Here is a tiny trained network, its code and every weight. The questions are about switching its units off for an input and a target symbol, where a switched-off unit gives its printed mean instead of its output.

import numpy as np


def w(rows, s, z=0):
    codes = np.array(rows[::2]) - 128.0
    scale = np.full(codes.shape[1], s)
    scale[-1] = z or s
    return codes * scale


def f(y):
    return y / 2 * (1 + np.tanh(0.7978845608 * (y + 0.044715 * y**3)))


def softmax(a):
    e = np.exp(a - a.max(-1, keepdims=True))
    return e / e.sum(-1, keepdims=True)


def log_softmax(a):
    a = a - a.max(-1, keepdims=True)
    return a - np.log(np.exp(a).sum(-1, keepdims=True))


def net(x, mask):
    ids = ['ΓΛαβπσ'.index(c) for c in x.split()]
    T = len(ids)
    res = E[ids] + P[:T]
    r = res
    for j in range(2):
        rows = slice(4 * j, 4 * j + 4)
        q, k, v = (r @ M[0][rows].T for M in (Q, K, V))
        z = softmax(np.where(np.tri(T) > 0, q @ k.T / 4**0.5, -1e9)) @ v
        o = O[0][rows]
        res = res + np.where(mask[j], z, o[:, -1]) @ o[:, :-1]
    y = f(res @ A[0][:, :-1].T + A[0][:, -1])
    res = res + np.where(mask[2:18], y, B[0][:, -1]) @ B[0][:, :-1]
    return log_softmax(res[-1] @ U[:, :-1].T + U[:, -1])


Q, K, V, O, A, B = {}, {}, {}, {}, {}, {}
E = w([
[131,168,163,153,80,129,120,153,134,74,113,154],'Γ',
[189,109,129,179,77,115,48,78,90,76,113,92],'Λ',
[170,116,144,93,82,116,138,122,164,160,109,111],'α',
[95,141,125,169,164,122,82,131,163,122,64,69],'β',
[151,43,140,107,115,126,129,107,155,56,169,84],'π',
[158,173,112,176,177,6,161,101,124,129,112,64],'σ',
],0.018)
P = w([
[126,81,148,126,135,227,196,133,2,130,87,161],'0',
[151,119,142,155,118,223,173,174,68,165,139,127],'1',
[162,99,132,131,115,201,164,224,99,173,163,134],'2',
[137,110,160,132,122,194,159,196,109,163,141,131],'3',
[118,116,164,115,133,171,139,143,97,166,122,108],'4',
[115,108,130,127,95,159,140,182,127,153,145,101],'5',
[138,132,147,116,135,185,162,135,148,148,127,106],'6',
[100,117,158,131,109,140,139,144,163,160,147,111],'7',
[121,99,94,136,83,161,145,139,176,108,127,107],'8',
[118,114,169,101,147,136,135,92,187,130,120,107],'9',
[81,142,168,103,122,142,158,45,187,121,98,110],'10',
[141,99,83,120,118,112,119,108,232,96,109,87],'11',
[123,94,74,111,100,124,102,43,200,72,93,64],'12',
[75,96,151,113,110,83,111,80,225,105,110,101],'13',
],0.0094)
Q[0] = w([
[165,114,137,133,129,146,143,129,152,117,134,106],'H0',
[199,99,200,147,60,121,136,115,191,66,90,3],'H0',
[139,105,150,125,95,127,131,140,129,129,126,102],'H0',
[103,118,147,104,143,145,143,102,100,151,138,141],'H0',
[130,123,172,137,134,108,132,128,133,132,131,107],'H1',
[140,146,116,141,128,110,137,138,120,144,121,121],'H1',
[137,131,118,130,116,148,138,125,145,111,114,115],'H1',
[100,126,141,123,107,132,117,108,119,138,123,139],'H1',
],0.064)
K[0] = w([
[124,112,112,153,128,128,123,117,93,134,103,141],'H0',
[122,32,134,120,146,125,208,60,16,76,2,189],'H0',
[114,113,116,140,164,116,177,105,81,122,72,155],'H0',
[135,140,120,134,120,85,106,127,164,140,153,114],'H0',
[115,120,116,125,118,99,118,137,159,127,148,101],'H1',
[128,119,138,127,142,148,139,140,105,130,133,126],'H1',
[132,131,142,124,141,116,127,85,183,111,121,128],'H1',
[134,129,102,136,107,131,126,144,144,120,114,132],'H1',
],0.058)
V[0] = w([
[187,132,107,108,97,82,141,117,116,223,123,105],'H0',
[128,116,174,95,117,124,202,182,153,83,126,125],'H0',
[158,132,121,134,118,98,113,122,111,86,222,158],'H0',
[122,93,93,134,196,81,135,107,124,115,187,95],'H0',
[70,150,162,160,174,179,113,135,157,4,156,97],'H1',
[154,207,139,183,107,118,76,153,72,94,105,186],'H1',
[112,112,138,103,86,198,75,152,145,200,62,121],'H1',
[77,118,82,149,171,128,152,133,133,199,89,91],'H1',
],0.017)
O[0] = w([
[235,211,145,98,142,147,80,108,176,81,136,180,103],'H0',
[110,29,178,163,138,109,71,64,189,189,93,164,119],'H0',
[63,105,62,51,39,152,113,106,88,92,112,194,98],'H0',
[166,64,37,152,166,117,167,125,125,88,22,156,94],'H0',
[160,80,78,89,132,178,54,146,75,232,245,200,197],'H1',
[193,166,198,72,122,19,70,153,133,136,135,168,10],'H1',
[119,103,133,68,72,187,64,135,125,110,2,130,86],'H1',
[109,125,67,125,182,103,105,231,57,207,69,96,94],'H1',
],0.0074,0.013)
A[0] = w([
[128,180,130,70,170,119,200,205,142,156,74,160,56],'N0',
[83,157,110,111,178,187,125,117,220,136,127,140,47],'N1',
[84,86,101,144,92,80,184,123,114,109,120,199,95],'N2',
[117,146,115,149,173,30,160,133,124,132,147,117,71],'N3',
[85,150,119,145,163,185,92,176,160,105,105,140,160],'N4',
[104,104,74,115,199,153,96,145,135,146,175,173,18],'N5',
[139,168,152,85,159,95,79,76,161,118,127,173,76],'N6',
[107,163,232,128,139,82,118,229,96,106,92,254,44],'N7',
[62,188,97,66,129,113,145,133,81,66,142,225,3],'N8',
[132,95,177,20,172,106,199,145,119,197,140,165,43],'N9',
[158,157,147,91,104,125,95,181,112,164,85,79,124],'N10',
[95,81,92,71,153,99,157,147,137,143,106,199,7],'N11',
[126,141,99,153,128,95,105,163,164,87,127,232,74],'N12',
[161,185,157,99,119,47,103,174,80,116,60,109,93],'N13',
[182,131,77,99,166,137,179,92,132,88,98,163,67],'N14',
[201,121,74,141,197,142,117,147,119,115,126,196,114],'N15',
],0.0095,0.0048)
B[0] = w([
[104,111,74,153,144,158,151,147,89,87,62,95,159],'N0',
[143,91,169,149,78,67,56,177,54,107,127,130,195],'N1',
[176,182,132,75,222,160,73,205,129,186,114,129,201],'N2',
[139,101,121,106,86,180,110,111,119,136,130,174,228],'N3',
[186,86,97,95,118,171,194,56,131,129,222,159,171],'N4',
[139,219,181,107,103,124,134,193,136,142,29,134,253],'N5',
[76,79,137,103,112,100,143,188,89,140,110,117,168],'N6',
[116,152,48,97,127,151,157,124,105,95,163,109,155],'N7',
[125,111,153,159,160,118,78,100,146,151,118,106,143],'N8',
[142,171,83,194,125,205,171,110,135,74,82,92,128],'N9',
[119,93,88,111,180,86,134,81,147,73,82,208,214],'N10',
[135,115,134,167,154,116,122,62,142,75,220,139,148],'N11',
[189,100,120,111,109,117,73,41,78,109,113,70,135],'N12',
[127,169,145,64,124,1,113,111,176,138,118,161,208],'N13',
[90,152,189,165,114,152,123,180,140,176,137,111,166],'N14',
[52,107,191,139,101,120,165,106,155,122,76,68,181],'N15',
],0.0088,0.0077)
U = w([
[67,237,147,118,50,116,121,93,115,49,200,155,116],'Γ',
[163,183,255,148,77,54,31,50,175,88,201,148,79],'Λ',
[73,191,229,178,59,116,123,67,209,62,96,113,43],'α',
[85,121,147,136,144,122,56,85,158,132,138,172,71],'β',
[75,148,207,189,64,182,73,94,150,129,200,123,254],'π',
[84,211,170,226,173,12,148,91,140,153,203,71,159],'σ',
],0.003,0.0039)

Each question gives the input, a string of symbols that net reads in full, and the target symbol t.
The units are the heads (4 rows each of Q, K, V and O) and the neurons (one row each of A and B). Each row of codes is followed by its name. A weight is (code - 128) times the scale printed after its matrix; where a second scale follows, it is the last column's (O, A, B and U).
mask holds one flag per unit, heads first, then neurons. A switched-off unit (its flag False) gives its mean, the last column of its rows in O or B, instead of its output. The means were averaged over made-up inputs and are rounded, as every weight is.
A unit's drop is (log p(t) with every unit on - log p(t) with that unit switched off) / (log p(t) with every unit on - log p(t) with every unit switched off).
The circuit of an input: a set's keep is (log p(t) with only the set's units on - log p(t) with every unit switched off) / (log p(t) with every unit on - log p(t) with every unit switched off). Starting from the 12 units with the biggest drops (on a tie, the unit counted first), units are removed one at a time, each time the one whose removal leaves the highest keep (on an exact tie, the one counted first), for as long as the keep stays at least 0.8.
units of the circuit, in order: the units of the circuit, biggest drop first
most important unit: the unit with the biggest drop
k most important neurons: the k neurons with the biggest drops, biggest first
which heads matter: for each layer, one digit per head in row order, 1 if its drop is at least 0.15 and else 0, layers parted by /
drop of u: that unit's drop, to one decimal
input Λ σ α Λ Λ Γ Λ Λ σ α Λ σ, target Γ: most important unit -> N3
input Λ α Γ, target Γ: units of the circuit, in order -> H1, N7, H0
input α Λ Γ, target Λ: which heads matter -> 11
input Λ Λ Γ, target Λ: 2 most important neurons -> N8, N13
input α Λ π π π π Λ Λ σ σ π σ π, target σ: which heads matter -> 01
input σ π Λ α Λ π π Λ Γ σ σ α Λ Γ, target α: which heads matter -> 11
input Γ β α Λ α, target α: which heads matter -> 01
input σ π Γ Λ σ σ σ Λ α Λ Λ, target α: which heads matter -> 11
input Γ π α β Λ Λ α Λ α β σ σ, target π: which heads matter -> 10
input σ σ σ Λ Λ Λ, target Λ: which heads matter -> 01
input Γ π α Γ β Λ β β σ, target π: units of the circuit, in order -> H0, H1
input σ Γ σ β β Λ π β α σ, target α: 2 most important neurons -> N15, N5
input π α β β β Λ, target β: units of the circuit, in order -> H1, H0
input α Λ β, target Λ: most important unit -> H0
input β β Λ Λ Λ σ Λ Λ α Λ, target α: which heads matter -> 01
input α β σ α Γ Λ Λ σ, target Λ: 2 most important neurons -> N3, N13
input σ α α β Λ Λ α Λ Λ α β α, target α: units of the circuit, in order -> H0, N15
input π Γ Λ α Λ β Λ π Λ σ Λ, target σ: which heads matter -> 01
input π Γ π α β Λ, target β: units of the circuit, in order -> H0, H1
input σ σ β σ Λ σ π Λ π, target α: most important unit -> H0
input Λ β Λ α Λ α Λ β, target β: drop of H1 -> 1.7
input α π α α Λ Λ Λ Λ α, target Λ: drop of N4 -> 0.1
